Here is a tiny trained network, its code and every weight. The questions are about switching its units off for an input and a class, where a switched-off unit gives its printed mean instead of its output.

import numpy as np


def w(rows, s, z=0):
    codes = np.array(rows[::2]) - 128.0
    scale = np.full(codes.shape[1], s)
    scale[-1] = z or s
    return codes * scale


def norm(h):
    return h / np.sqrt((h * h).mean(-1, keepdims=True) + 1e-5)


def f(y):
    return y / 2 * (1 + np.tanh(0.7978845608 * (y + 0.044715 * y**3)))


def log_softmax(a):
    a = a - a.max(-1, keepdims=True)
    return a - np.log(np.exp(a).sum(-1, keepdims=True))


def net(x, mask):
    res = np.array(x, float).reshape(1, 6) / 4 @ E
    u = 0
    for l in range(4):
        y = f(norm(res) @ A[l][:, :-1].T + A[l][:, -1])
        res = res + np.where(mask[u : u + 12], y, B[l][:, -1]) @ B[l][:, :-1]
        u += 12
    return log_softmax(norm(res)[-1] @ U[:, :-1].T + U[:, -1])


A, B = {}, {}
E = w([
[162,119,212,216,173,235,133,108,127,107,102,52],'x0',
[64,127,153,45,147,198,170,130,34,111,51,164],'x1',
[72,170,232,198,125,21,115,75,61,77,129,150],'x2',
[203,109,181,118,44,172,189,7,175,142,190,251],'x3',
[85,48,192,58,70,113,33,82,177,145,85,77],'x4',
[25,230,97,117,99,136,212,50,215,49,111,62],'x5',
],0.002)
A[0] = w([
[140,81,84,111,128,154,187,143,165,206,101,99,92],'L0N1',
[172,175,150,14,208,122,154,49,40,167,93,99,81],'L0N2',
[152,105,111,123,85,125,144,119,81,93,146,86,3],'L0N3',
[48,149,170,175,132,91,141,71,60,241,184,103,83],'L0N4',
[191,24,101,160,152,87,197,84,176,47,29,196,83],'L0N5',
[111,127,203,182,107,38,194,148,141,159,51,149,79],'L0N6',
[150,190,142,201,108,180,98,129,149,171,27,152,73],'L0N7',
[112,126,99,135,46,176,194,167,131,252,138,69,84],'L0N8',
[115,127,51,205,181,139,184,121,103,136,133,176,74],'L0N9',
[156,156,211,99,112,133,172,164,188,129,129,186,81],'L0N10',
[133,111,192,98,179,130,105,180,122,156,180,165,84],'L0N11',
[249,186,120,111,197,35,126,58,172,184,104,70,75],'L0N12',
],0.005,0.0053)
B[0] = w([
[128,148,143,129,142,119,97,106,123,66,121,151,184],'L0N1',
[100,106,122,181,91,134,118,164,158,113,154,151,163],'L0N2',
[13,83,136,100,255,127,138,141,253,169,131,159,8],'L0N3',
[145,137,116,112,152,136,100,122,140,77,120,148,164],'L0N4',
[103,166,118,125,139,141,90,129,109,169,141,119,107],'L0N5',
[137,133,114,113,151,140,95,115,142,80,128,141,160],'L0N6',
[115,92,120,94,136,108,155,130,122,120,176,116,85],'L0N7',
[132,139,134,126,148,116,102,113,122,77,123,142,149],'L0N8',
[143,162,183,93,104,121,127,168,155,137,106,117,159],'L0N9',
[97,161,104,131,134,140,88,115,104,159,136,107,121],'L0N10',
[133,124,97,148,122,119,146,91,144,135,58,118,142],'L0N11',
[80,104,128,150,99,162,129,166,128,111,129,163,129],'L0N12',
],0.0096,0.0014)
A[1] = w([
[90,76,184,68,106,117,66,102,186,149,100,96,62],'L1N1',
[109,91,98,221,146,103,101,161,254,152,193,135,10],'L1N2',
[92,115,61,62,157,38,153,130,141,170,172,157,50],'L1N3',
[108,116,146,104,184,166,156,70,184,193,183,177,18],'L1N4',
[165,107,51,58,170,216,121,159,214,132,121,136,26],'L1N5',
[13,85,133,103,155,210,174,165,100,133,104,202,10],'L1N6',
[97,147,106,94,118,78,109,147,154,147,110,188,79],'L1N7',
[64,154,94,135,151,124,215,69,220,141,85,100,28],'L1N8',
[109,123,98,137,151,103,121,187,126,100,111,67,39],'L1N9',
[112,104,166,166,207,181,140,111,152,157,158,75,40],'L1N10',
[54,146,105,131,226,107,83,177,123,177,101,80,29],'L1N11',
[84,175,137,101,127,131,138,114,162,87,154,103,49],'L1N12',
],0.0063,0.0014)
B[1] = w([
[184,255,115,168,159,112,224,213,119,126,151,172,229],'L1N1',
[40,109,122,174,51,184,124,207,111,96,66,209,151],'L1N2',
[166,71,182,81,126,193,187,116,96,72,159,85,138],'L1N3',
[104,182,122,112,114,155,87,78,78,169,138,113,109],'L1N4',
[96,164,190,180,196,40,71,75,99,44,137,150,159],'L1N5',
[109,102,108,239,34,137,94,196,198,97,150,166,141],'L1N6',
[169,101,204,200,178,232,145,103,122,89,135,23,171],'L1N7',
[207,63,90,155,164,86,108,111,100,196,54,127,178],'L1N8',
[141,162,147,120,72,155,117,35,139,184,183,192,248],'L1N9',
[159,76,140,34,99,137,197,129,73,55,165,93,126],'L1N10',
[128,189,117,119,120,189,94,43,92,193,169,143,155],'L1N11',
[188,53,127,162,143,100,98,156,77,182,82,164,229],'L1N12',
],0.0062,0.0018)
A[2] = w([
[17,105,93,83,219,145,115,146,122,150,111,97,78],'L2N1',
[3,89,147,90,209,104,173,117,106,150,102,131,42],'L2N2',
[98,94,162,90,184,127,94,142,189,163,145,140,8],'L2N3',
[62,142,113,101,212,120,191,163,162,134,148,122,34],'L2N4',
[100,63,134,84,173,154,166,130,162,108,181,82,27],'L2N5',
[92,128,86,116,196,111,178,147,176,144,179,129,26],'L2N6',
[109,87,113,104,204,88,143,133,134,179,150,121,67],'L2N7',
[92,132,87,151,186,115,138,113,184,151,154,123,59],'L2N8',
[39,106,101,36,111,78,130,131,157,134,170,107,50],'L2N9',
[60,98,164,32,201,140,136,149,174,151,129,176,67],'L2N10',
[45,107,178,112,178,71,149,127,150,157,186,128,4],'L2N11',
[112,100,135,77,195,89,111,56,119,149,158,115,97],'L2N12',
],0.0053,0.0016)
B[2] = w([
[70,154,108,131,222,212,121,147,72,135,76,102,26],'L2N1',
[40,165,174,154,183,177,162,97,3,141,111,162,27],'L2N2',
[210,121,228,201,135,155,101,122,137,176,143,157,7],'L2N3',
[126,150,137,120,140,96,171,111,112,161,133,183,25],'L2N4',
[164,93,165,113,137,133,180,115,75,131,179,88,59],'L2N5',
[217,163,102,153,138,110,186,106,78,107,182,187,14],'L2N6',
[175,93,160,207,82,134,103,146,135,145,186,181,32],'L2N7',
[173,111,159,143,137,151,125,149,132,113,166,160,15],'L2N8',
[161,141,95,31,118,27,131,133,142,122,126,170,22],'L2N9',
[147,126,213,76,140,171,143,112,103,157,71,222,18],'L2N10',
[129,151,131,191,151,35,144,102,67,155,186,165,11],'L2N11',
[100,126,149,190,70,134,109,213,137,133,144,173,149],'L2N12',
],0.0052,0.0013)
A[3] = w([
[181,2,124,136,225,88,114,171,99,247,84,183,28],'L3N1',
[140,124,126,113,112,152,153,95,151,143,140,162,70],'L3N2',
[85,144,153,144,243,53,85,83,107,39,132,190,26],'L3N3',
[109,128,122,161,145,82,111,134,165,160,159,144,85],'L3N4',
[113,47,164,83,197,170,201,109,107,107,195,87,71],'L3N5',
[95,157,132,141,151,153,155,113,121,110,112,127,95],'L3N6',
[83,166,134,96,141,179,116,8,140,235,205,197,34],'L3N7',
[71,123,218,149,185,31,102,80,116,90,143,161,42],'L3N8',
[95,116,143,107,179,137,133,128,136,154,123,159,23],'L3N9',
[131,119,129,94,145,170,118,177,127,151,150,138,88],'L3N10',
[71,132,53,97,106,93,153,121,197,117,160,58,138],'L3N11',
[151,238,144,119,236,116,249,219,152,183,168,160,5],'L3N12',
],0.0057,0.0013)
B[3] = w([
[152,100,72,157,142,81,159,78,122,153,52,123,192],'L3N1',
[103,137,118,169,161,91,66,205,97,92,94,27,112],'L3N2',
[150,137,146,120,177,141,78,89,159,75,137,148,254],'L3N3',
[126,138,125,115,107,196,153,136,99,80,67,111,97],'L3N4',
[157,83,171,108,100,149,165,125,99,97,143,94,144],'L3N5',
[206,76,114,112,81,96,61,170,148,171,162,133,112],'L3N6',
[101,186,118,117,116,130,95,112,67,186,167,92,246],'L3N7',
[164,149,72,118,160,159,105,142,140,89,128,138,155],'L3N8',
[224,161,120,122,1,154,91,148,118,110,68,103,50],'L3N9',
[102,165,141,178,99,64,149,37,146,81,124,114,92],'L3N10',
[112,103,151,110,170,128,113,128,108,155,131,179,167],'L3N11',
[156,197,179,127,137,97,174,201,168,151,110,143,199],'L3N12',
],0.0097,0.0021)
U = w([
[73,215,99,112,108,146,41,61,42,224,195,83,154],'0',
[172,142,117,111,227,131,29,79,179,6,124,186,144],'1',
[170,51,49,173,152,54,171,74,114,189,2,129,144],'2',
[13,76,118,203,28,177,124,221,172,99,135,203,134],'3',
[178,229,196,100,154,79,212,221,175,160,119,137,136],'4',
[163,32,209,66,106,171,202,107,74,73,192,38,125],'5',
[42,58,146,16,192,124,133,129,163,180,144,187,3],'6',
],0.0067,0.0047)

Each question gives the input, the list of numbers given to net, and the class t.
The units are the neurons (one row each of A and B). Each row of codes is followed by its name. A weight is (code - 128) times the scale printed after its matrix; where a second scale follows, it is the last column's (A, B and U).
mask holds one flag per neuron, layer by layer. A switched-off neuron (its flag False) gives its mean, the last column of its row in B, instead of its output. The means were averaged over made-up inputs and are rounded, as every weight is.
A unit's drop is (log p(t) with every unit on - log p(t) with that unit switched off) / (log p(t) with every unit on - log p(t) with every unit switched off).
most important unit: the unit with the biggest drop
top k neurons: the k neurons with the biggest drops, biggest first
top k neurons in layer l: the k neurons of layer l with the biggest drops, biggest first
input [4,1,-3,6,-8,-8], class 2: most important unit -> L3N1
input [-3,6,7,-6,-3,-7], class 1: top 2 neurons -> (L1N12 L0N4)
input [2,0,-6,-1,-8,-3], class 4: top 3 neurons in layer 0 -> (L0N9 L0N6 L0N4)
input [8,-4,-1,6,-7,-5], class 5: top 2 neurons -> (L1N10 L1N1)
input [4,8,2,4,-4,7], class 3: top 3 neurons -> (L1N6 L0N2 L0N11)
input [-3,7,-5,1,0,6], class 3: top 2 neurons -> (L1N6 L0N2)
input [-1,8,6,1,-8,-8], class 2: top 3 neurons in layer 0 -> (L0N11 L0N12 L0N1)
input [8,6,-8,-6,-4,5], class 1: top 2 neurons -> (L1N5 L0N1)
input [-5,-6,8,8,-7,-6], class 0: top 4 neurons in layer 0 -> (L0N1 L0N8 L0N5 L0N10)
input [6,-8,-7,5,-3,-2], class 3: top 3 neurons -> (L1N2 L0N12 L0N4)
input [6,-2,2,3,-2,7], class 2: top 2 neurons -> (L1N8 L1N12)
input [4,0,5,8,-8,7], class 0: top 4 neurons -> (L1N1 L1N4 L0N10 L3N7)
input [8,7,2,0,1,4], class 5: top 2 neurons in layer 1 -> (L1N10 L1N2)
input [2,-8,7,6,-8,2], class 3: top neuron -> (L0N12)
input [-2,2,6,7,8,-2], class 4: top 3 neurons -> (L1N1 L3N12 L1N9)
input [0,0,-2,-3,3,0], class 6: top 4 neurons in layer 0 -> (L0N9 L0N10 L0N5 L0N1)
input [8,-4,-1,5,7,7], class 5: top 4 neurons -> (L1N10 L0N11 L0N9 L3N1)
input [6,-8,2,-7,1,6], class 3: top 4 neurons -> (L1N2 L0N12 L0N10 L0N5)
input [-4,-8,6,3,1,-3], class 3: top 2 neurons -> (L1N2 L0N12)
input [-6,0,-4,7,2,6], class 0: most important unit -> L1N4
input [1,1,-1,1,6,-6], class 2: top 3 neurons -> (L3N1 L0N9 L0N11)
input [-1,7,-6,7,7,-1], class 0: top 2 neurons in layer 0 -> (L0N9 L0N12)
input [-7,-8,0,5,5,-7], class 3: top 4 neurons in layer 1 -> (L1N2 L1N12 L1N8 L1N3)
input [0,-8,-1,7,4,-8], class 2: top 3 neurons -> (L1N9 L0N2 L3N1)
input [-8,-8,-7,-1,-7,0], class 3: top 3 neurons in layer 1 -> (L1N2 L1N1 L1N3)
input [7,6,-2,-3,-4,4], class 5: top 2 neurons in layer 0 -> (L0N12 L0N7)
input [0,3,2,-5,-7,3], class 4: most important unit -> L0N9
input [4,-4,1,8,-2,8], class 0: top 3 neurons in layer 0 -> (L0N11 L0N5 L0N10)
input [-6,6,-5,3,-1,-6], class 2: top 3 neurons in layer 1 -> (L1N9 L1N2 L1N1)
